Here is a tiny trained network, its code and every weight. The questions are about switching its units off for an input and a class, where a switched-off unit gives its printed mean instead of its output.

import numpy as np


def w(rows, s, z=0):
    codes = np.array(rows[::2]) - 128.0
    scale = np.full(codes.shape[1], s)
    scale[-1] = z or s
    return codes * scale


def f(y):
    return y / 2 * (1 + np.tanh(0.7978845608 * (y + 0.044715 * y**3)))


def log_softmax(a):
    a = a - a.max(-1, keepdims=True)
    return a - np.log(np.exp(a).sum(-1, keepdims=True))


def net(x, mask):
    res = np.array(x, float).reshape(1, 6) / 4 @ E
    y = f(res @ A[0][:, :-1].T + A[0][:, -1])
    res = res + np.where(mask, y, B[0][:, -1]) @ B[0][:, :-1]
    return log_softmax(res[-1] @ U[:, :-1].T + U[:, -1])


A, B = {}, {}
E = w([
[122,124,8,137,131,94,176,132,118],'x0',
[147,129,122,108,109,145,131,119,129],'x1',
[179,179,132,161,98,155,179,188,179],'x2',
[124,182,126,75,181,133,123,192,82],'x3',
[169,60,132,107,125,59,106,170,157],'x4',
[128,134,132,123,126,120,135,124,125],'x5',
],0.013)
A[0] = w([
[132,164,207,77,167,152,62,184,111,93],'N1',
[143,94,246,149,146,197,55,145,128,3],'N2',
[191,78,158,97,169,57,91,208,165,76],'N3',
[116,132,201,146,98,120,79,122,154,59],'N4',
[125,156,75,50,155,125,125,211,67,124],'N5',
[111,73,136,181,52,115,145,60,179,58],'N6',
[78,199,154,181,173,206,170,87,79,89],'N7',
[106,120,34,118,159,99,164,138,141,87],'N8',
[118,92,103,64,158,132,42,99,52,105],'N9',
[233,175,147,209,106,160,197,255,137,50],'N10',
],0.0096,0.0019)
B[0] = w([
[164,95,92,183,145,140,138,74,134,223],'N1',
[157,118,102,144,97,118,163,112,60,225],'N2',
[134,126,70,34,97,177,142,213,153,220],'N3',
[163,175,106,162,91,115,165,104,96,178],'N4',
[161,67,168,187,223,116,161,132,169,216],'N5',
[122,108,143,129,175,128,148,129,233,209],'N6',
[132,115,38,78,106,177,111,221,172,216],'N7',
[181,166,106,166,39,98,163,104,58,189],'N8',
[49,171,177,114,127,65,105,97,125,220],'N9',
[61,130,248,131,107,102,78,111,84,253],'N10',
],0.011,0.012)
U = w([
[197,124,94,201,75,93,172,83,72,73],'0',
[2,129,185,108,101,79,34,90,115,78],'1',
[117,114,68,22,98,163,108,180,162,70],'2',
[160,83,148,191,202,136,169,93,190,254],'3',
],0.011,0.0033)

Each question gives the input, the list of numbers given to net, and the class t.
The units are the neurons (one row each of A and B). Each row of codes is followed by its name. A weight is (code - 128) times the scale printed after its matrix; where a second scale follows, it is the last column's (A, B and U).
mask holds one flag per neuron, in row order. A switched-off neuron (its flag False) gives its mean, the last column of its row in B, instead of its output. The means were averaged over made-up inputs and are rounded, as every weight is.
A unit's drop is (log p(t) with every unit on - log p(t) with that unit switched off) / (log p(t) with every unit on - log p(t) with every unit switched off).
The circuit of an input: a set's keep is (log p(t) with only the set's units on - log p(t) with every unit switched off) / (log p(t) with every unit on - log p(t) with every unit switched off). Starting from all 10 units, units are removed one at a time, each time the one whose removal leaves the highest keep (on an exact tie, the one counted first), for as long as the keep stays at least 0.8.
circuit, biggest first: the units of the circuit, biggest drop first
top k neurons: the k neurons with the biggest drops, biggest first
drop when u is switched off: that unit's drop, to one decimal
input [-3,-2,8,5,-4,-8], class 1: circuit, biggest first => (N10)
input [-7,4,0,7,-6,1], class 0: top 3 neurons => (N1, N2, N3)
input [-2,-4,0,-1,-1,1], class 0: circuit, biggest first => (N10, N3, N5)
input [5,1,-5,3,5,3], class 0: top 4 neurons => (N8, N10, N7, N5)
input [-5,5,0,-4,3,7], class 0: top 4 neurons => (N2, N4, N5, N7)
input [-1,2,-4,-6,-1,-4], class 3: top 2 neurons => (N10, N6)
input [-5,-8,7,-5,-5,-8], class 1: top 2 neurons => (N10, N5)
input [-5,3,-6,-6,8,6], class 2: top 2 neurons => (N3, N10)
input [7,-4,1,-1,8,6], class 2: top 3 neurons => (N3, N2, N1)
input [3,1,0,-4,2,7], class 3: top 3 neurons => (N6, N2, N3)
input [-3,5,1,7,-6,-6], class 3: top 3 neurons => (N5, N1, N3)
input [-1,6,8,1,8,2], class 1: top 2 neurons => (N10, N7)
input [3,4,3,-6,7,1], class 2: drop when N3 is switched off => 0.7
input [7,8,-2,8,7,2], class 3: drop when N6 is switched off => -0.1
input [-1,8,-2,-8,-2,-1], class 3: circuit, biggest first => (N6)
input [7,-1,1,7,-1,3], class 0: drop when N4 is switched off => -0.2
